Below are the code and all the weights of a small trained network. Each question names an input and a target symbol and asks about switching units off, where a switched-off unit gives its printed mean instead of its output.

import numpy as np


def w(rows, s, z=0):
    codes = np.array(rows[::2]) - 128.0
    scale = np.full(codes.shape[1], s)
    scale[-1] = z or s
    return codes * scale


def f(y):
    return y / 2 * (1 + np.tanh(0.7978845608 * (y + 0.044715 * y**3)))


def softmax(a):
    e = np.exp(a - a.max(-1, keepdims=True))
    return e / e.sum(-1, keepdims=True)


def log_softmax(a):
    a = a - a.max(-1, keepdims=True)
    return a - np.log(np.exp(a).sum(-1, keepdims=True))


def net(x, mask):
    ids = ['ΞΣΩαεζθμτ'.index(c) for c in x.split()]
    T = len(ids)
    res = E[ids] + P[:T]
    u = 0
    for l in range(2):
        r = res
        for j in range(3):
            rows = slice(2 * j, 2 * j + 2)
            q, k, v = (r @ M[l][rows].T for M in (Q, K, V))
            z = softmax(np.where(np.tri(T) > 0, q @ k.T / 2**0.5, -1e9)) @ v
            o = O[l][rows]
            res = res + np.where(mask[u + j], z, o[:, -1]) @ o[:, :-1]
        u += 3
        y = f(res @ A[l][:, :-1].T + A[l][:, -1])
        res = res + np.where(mask[u : u + 4], y, B[l][:, -1]) @ B[l][:, :-1]
        u += 4
    return log_softmax(res[-1] @ U[:, :-1].T + U[:, -1])


Q, K, V, O, A, B = {}, {}, {}, {}, {}, {}
E = w([
[98,113,166,115],'Ξ',
[81,213,188,136],'Σ',
[115,138,135,137],'Ω',
[122,168,254,45],'α',
[96,143,52,134],'ε',
[113,131,123,138],'ζ',
[117,134,120,134],'θ',
[96,89,89,125],'μ',
[106,91,81,132],'τ',
],0.021)
P = w([
[228,166,206,254],'0',
[68,86,146,173],'1',
[86,107,126,167],'2',
[92,128,113,158],'3',
[99,141,102,151],'4',
[104,148,97,149],'5',
[109,154,91,150],'6',
[113,161,87,146],'7',
[116,168,83,145],'8',
[119,171,75,139],'9',
[120,171,76,139],'10',
[125,172,73,136],'11',
],0.0099)
Q[0] = w([
[147,102,85,152],'0.h0',
[122,31,110,201],'0.h0',
[246,208,154,113],'0.h1',
[91,103,83,161],'0.h1',
[216,135,148,141],'0.h2',
[73,83,7,120],'0.h2',
],0.012)
K[0] = w([
[180,79,42,211],'0.h0',
[142,19,127,184],'0.h0',
[2,192,164,158],'0.h1',
[83,99,77,53],'0.h1',
[94,148,185,175],'0.h2',
[134,121,7,242],'0.h2',
],0.0088)
V[0] = w([
[43,204,89,119],'0.h0',
[143,145,249,106],'0.h0',
[80,246,150,87],'0.h1',
[153,105,44,138],'0.h1',
[120,105,22,195],'0.h2',
[137,143,115,109],'0.h2',
],0.013)
O[0] = w([
[87,71,129,250,254],'0.h0',
[107,58,236,139,130],'0.h0',
[133,220,33,123,198],'0.h1',
[177,73,149,56,138],'0.h1',
[151,98,254,249,212],'0.h2',
[56,72,186,86,127],'0.h2',
],0.007,0.0089)
A[0] = w([
[178,181,3,192,3],'0.n0',
[159,150,180,158,15],'0.n1',
[212,205,142,122,78],'0.n2',
[201,204,52,117,82],'0.n3',
],0.0057,0.0035)
B[0] = w([
[195,172,167,10,251],'0.n0',
[105,58,126,152,124],'0.n1',
[127,123,160,98,89],'0.n2',
[65,88,190,83,123],'0.n3',
],0.014,0.0028)
Q[1] = w([
[79,6,147,91],'1.h0',
[115,29,117,148],'1.h0',
[221,106,172,12],'1.h1',
[10,116,245,59],'1.h1',
[142,11,1,115],'1.h2',
[196,123,188,143],'1.h2',
],0.0057)
K[1] = w([
[166,176,255,159],'1.h0',
[130,126,151,191],'1.h0',
[130,76,124,149],'1.h1',
[183,155,254,251],'1.h1',
[46,218,22,217],'1.h2',
[145,156,95,108],'1.h2',
],0.0072)
V[1] = w([
[133,162,194,9],'1.h0',
[37,12,73,153],'1.h0',
[140,105,89,25],'1.h1',
[49,130,2,151],'1.h1',
[176,93,202,165],'1.h2',
[55,87,99,210],'1.h2',
],0.0086)
O[1] = w([
[101,92,134,219,43],'1.h0',
[82,89,92,90,137],'1.h0',
[121,58,123,2,2],'1.h1',
[42,224,89,93,173],'1.h1',
[79,189,94,109,199],'1.h2',
[47,88,183,90,245],'1.h2',
],0.0072,0.0068)
A[1] = w([
[155,156,157,254,2],'1.n0',
[88,117,157,165,70],'1.n1',
[123,212,142,108,83],'1.n2',
[32,179,151,150,87],'1.n3',
],0.0087,0.0085)
B[1] = w([
[83,40,171,113,201],'1.n0',
[248,116,147,82,149],'1.n1',
[175,130,105,93,174],'1.n2',
[136,89,115,143,250],'1.n3',
],0.014,0.013)
U = w([
[81,100,181,187,169],'Ξ',
[55,177,115,203,209],'Σ',
[169,219,147,190,201],'Ω',
[214,255,214,104,250],'α',
[227,93,94,138,74],'ε',
[159,123,143,138,2],'ζ',
[167,121,137,139,23],'θ',
[90,106,160,72,44],'μ',
[131,108,144,63,130],'τ',
],0.01,0.0065)

Each question gives the input, a string of symbols that net reads in full, and the target symbol t.
The units are the heads (2 rows each of Q, K, V and O) and the neurons (one row each of A and B). Each row of codes is followed by its name. A weight is (code - 128) times the scale printed after its matrix; where a second scale follows, it is the last column's (O, A, B and U).
mask holds one flag per unit, layer by layer, with each layer's heads first. A switched-off unit (its flag False) gives its mean, the last column of its rows in O or B, instead of its output. The means were averaged over made-up inputs and are rounded, as every weight is.
A unit's drop is (log p(t) with every unit on - log p(t) with that unit switched off) / (log p(t) with every unit on - log p(t) with every unit switched off).
The circuit of an input: a set's keep is (log p(t) with only the set's units on - log p(t) with every unit switched off) / (log p(t) with every unit on - log p(t) with every unit switched off). Starting from the 12 units with the biggest drops (on a tie, the unit counted first), units are removed one at a time, each time the one whose removal leaves the highest keep (on an exact tie, the one counted first), for as long as the keep stays at least 0.8.
units of the circuit, in order: the units of the circuit, biggest drop first
top k neurons: the k neurons with the biggest drops, biggest first
heads that matter: for each layer, one digit per head in row order, 1 if its drop is at least 0.15 and else 0, layers parted by /
drop when u is switched off: that unit's drop, to one decimal
input ε τ τ Ω θ α Ω ε, target τ: heads that matter -> 011 / 010
input τ ε ε Ω α, target τ: units of the circuit, in order -> [0.h2]
input ε ε ε ζ ζ μ ε α μ, target τ: units of the circuit, in order -> [1.h1, 0.h2]
input ζ ζ Σ ζ α Ξ τ, target τ: units of the circuit, in order -> [1.h1, 0.h2]
input α Ω Σ ε Ω Σ Ω μ, target μ: heads that matter -> 111 / 110
input Ξ Ξ ε ζ τ θ ε μ Σ α ζ, target μ: units of the circuit, in order -> [1.h1, 0.h2]
input θ ε α ε ζ ε ε Σ Ω τ Ω τ, target τ: heads that matter -> 010 / 110
input Σ Ω Σ θ Σ Σ Σ, target α: top 3 neurons -> [0.n0, 1.n2, 1.n0]
input τ τ ε ζ ε Σ ζ ζ α ε τ ζ, target τ: heads that matter -> 011 / 010
input τ ε Ω ε ε, target Ω: heads that matter -> 111 / 100
input α ε ε ζ ε, target ε: units of the circuit, in order -> [0.h0, 1.h1, 0.h2]
input Ω Ω θ μ ε μ ε α, target μ: heads that matter -> 011 / 000
input Ξ Ξ θ Ξ Ω Σ Ω ζ ε, target Ξ: heads that matter -> 011 / 000
input Σ Ω θ Σ θ ε, target Ξ: heads that matter -> 111 / 011
input ε Σ Ξ Ω ε Ω ε, target Ω: heads that matter -> 101 / 100
input Ξ Σ α, target Σ: heads that matter -> 011 / 100
input Ω ε ε μ θ τ α, target τ: top 3 neurons -> [0.n0, 1.n2, 1.n3]
input ε Ω θ ε Σ Σ α, target Σ: top neuron -> [1.n0]
input μ μ ε ε ε α, target μ: drop when 0.h0 is switched off -> 0.3
input α θ ε θ Ξ θ ε ζ τ θ μ, target μ: drop when 1.n2 is switched off -> 0.1
input τ θ θ θ ε ε Ω Σ, target Ξ: drop when 1.n3 is switched off -> 0.2
